Here is a tiny trained network, its code and every weight. The questions are about switching its units off for an input and a class, where a switched-off unit gives its printed mean instead of its output.

import numpy as np


def w(rows, s, z=0):
    codes = np.array(rows[::2]) - 128.0
    scale = np.full(codes.shape[1], s)
    scale[-1] = z or s
    return codes * scale


def f(y):
    return y / 2 * (1 + np.tanh(0.7978845608 * (y + 0.044715 * y**3)))


def log_softmax(a):
    a = a - a.max(-1, keepdims=True)
    return a - np.log(np.exp(a).sum(-1, keepdims=True))


def net(x, mask):
    res = np.array(x, float).reshape(1, 7) / 4 @ E
    y = f(res @ A[0][:, :-1].T + A[0][:, -1])
    res = res + np.where(mask, y, B[0][:, -1]) @ B[0][:, :-1]
    return log_softmax(res[-1] @ U[:, :-1].T + U[:, -1])


A, B = {}, {}
E = w([
[180,149,67,78,39,188,99],'x0',
[129,130,127,126,128,123,130],'x1',
[123,131,129,123,131,133,131],'x2',
[170,3,100,121,182,184,124],'x3',
[129,126,128,124,131,130,132],'x4',
[200,173,181,70,204,113,53],'x5',
[192,131,227,177,102,190,196],'x6',
],0.0066)
A[0] = w([
[50,115,95,203,65,141,185,45],'n1',
[165,137,189,149,111,187,154,80],'n2',
[181,127,198,179,101,178,147,71],'n3',
[197,2,113,130,208,195,81,74],'n4',
[210,165,76,85,41,206,100,75],'n5',
[177,146,98,62,35,179,96,59],'n6',
[84,122,52,86,155,84,74,53],'n7',
[156,6,79,126,147,184,136,134],'n8',
[87,116,183,163,215,79,163,60],'n9',
[170,118,200,163,104,184,164,93],'n10',
[88,118,193,181,198,53,151,51],'n11',
[212,120,189,63,197,129,55,62],'n12',
[199,235,196,106,185,101,39,63],'n13',
[63,97,50,70,154,92,80,108],'n14',
[165,123,208,133,101,179,164,81],'n15',
[109,251,140,149,53,72,109,232],'n16',
[62,108,75,188,65,152,202,4],'n17',
],0.0063,0.0033)
B[0] = w([
[129,125,101,36,73,49,203,172],'n1',
[191,107,24,194,175,51,75,155],'n2',
[214,128,56,210,149,30,61,164],'n3',
[68,229,201,149,5,180,165,179],'n4',
[60,4,69,149,246,225,128,191],'n5',
[67,1,73,147,233,179,159,172],'n6',
[214,139,65,243,159,51,41,161],'n7',
[102,221,201,131,55,158,107,182],'n8',
[90,47,72,169,204,205,122,164],'n9',
[191,140,84,207,121,52,57,169],'n10',
[43,48,98,148,226,239,107,169],'n11',
[78,118,52,60,78,71,224,173],'n12',
[32,154,65,32,69,48,246,199],'n13',
[226,181,108,230,124,56,33,181],'n14',
[191,122,47,203,131,37,57,162],'n15',
[116,144,220,194,126,232,88,255],'n16',
[93,63,69,59,110,12,221,165],'n17',
],0.007,0.0057)
U = w([
[236,128,70,207,147,24,26,46],'0',
[67,1,86,126,247,247,126,25],'1',
[89,217,199,150,35,188,117,167],'2',
[102,120,68,28,72,37,233,2],'3',
[141,126,155,120,115,155,110,246],'4',
[151,122,170,117,120,159,101,233],'5',
],0.008,0.0068)

Each question gives the input, the list of numbers given to net, and the class t.
The units are the neurons (one row each of A and B). Each row of codes is followed by its name. A weight is (code - 128) times the scale printed after its matrix; where a second scale follows, it is the last column's (A, B and U).
mask holds one flag per neuron, in row order. A switched-off neuron (its flag False) gives its mean, the last column of its row in B, instead of its output. The means were averaged over made-up inputs and are rounded, as every weight is.
A unit's drop is (log p(t) with every unit on - log p(t) with that unit switched off) / (log p(t) with every unit on - log p(t) with every unit switched off).
The circuit of an input: a set's keep is (log p(t) with only the set's units on - log p(t) with every unit switched off) / (log p(t) with every unit on - log p(t) with every unit switched off). Starting from the 12 units with the biggest drops (on a tie, the unit counted first), units are removed one at a time, each time the one whose removal leaves the highest keep (on an exact tie, the one counted first), for as long as the keep stays at least 0.8.
circuit, biggest first: the units of the circuit, biggest drop first
most important unit: the unit with the biggest drop
k most important neurons: the k neurons with the biggest drops, biggest first
drop of u: that unit's drop, to one decimal
input [-7,-3,8,8,5,-8,0], class 2: circuit, biggest first : n8, n4
input [-4,7,-5,8,2,-4,3], class 2: circuit, biggest first : n4, n8
input [7,-6,5,3,-1,-1,5], class 1: 3 most important neurons : n5, n6, n14
input [-7,5,7,-5,-4,4,5], class 1: most important unit : n11
input [6,-3,-1,2,0,7,-2], class 3: circuit, biggest first : n12, n13
input [0,-3,-8,3,8,-8,5], class 3: circuit, biggest first : n17, n1
input [-5,-7,3,2,-5,8,3], class 3: circuit, biggest first : n13, n12
input [7,3,-7,-4,-1,-7,0], class 1: circuit, biggest first : n5, n6
input [-3,-6,-8,4,5,-8,-7], class 3: 3 most important neurons : n17, n1, n16
input [4,-3,-5,1,-6,7,2], class 3: 2 most important neurons : n13, n12
input [-7,-8,5,3,8,-8,-8], class 0: 2 most important neurons : n14, n7
input [8,-6,-4,-5,2,-8,-2], class 1: 4 most important neurons : n5, n6, n16, n13
input [-6,1,5,-3,-7,5,4], class 1: 2 most important neurons : n11, n9
input [-6,-2,-2,2,-7,-8,0], class 3: 3 most important neurons : n1, n17, n16
input [3,5,-5,7,-2,-6,3], class 2: circuit, biggest first : n8
input [3,3,-3,8,-4,0,-7], class 2: circuit, biggest first : n4, n8
input [4,2,2,-1,2,5,-4], class 3: 3 most important neurons : n13, n12, n11
input [-4,6,-3,7,-6,5,-7], class 0: 3 most important neurons : n14, n7, n16
input [-7,3,7,-5,-6,-4,0], class 1: 2 most important neurons : n11, n9
input [5,2,2,7,8,-5,6], class 2: circuit, biggest first : n8
input [3,-2,3,7,1,-3,-6], class 2: circuit, biggest first : n4, n8
input [3,-1,2,5,-5,-5,-4], class 2: circuit, biggest first : n8, n4
input [-1,-8,-6,-3,-5,-6,-8], class 0: drop of n14 : 0.5
input [-4,2,-4,-4,-4,5,0], class 3: drop of n1 : -0.3
input [3,-2,5,6,4,-7,-8], class 0: drop of n13 : 0.1
input [6,4,-3,3,5,-3,1], class 1: drop of n1 : 0.0
input [-3,-1,0,2,6,2,-7], class 0: circuit, biggest first : n14
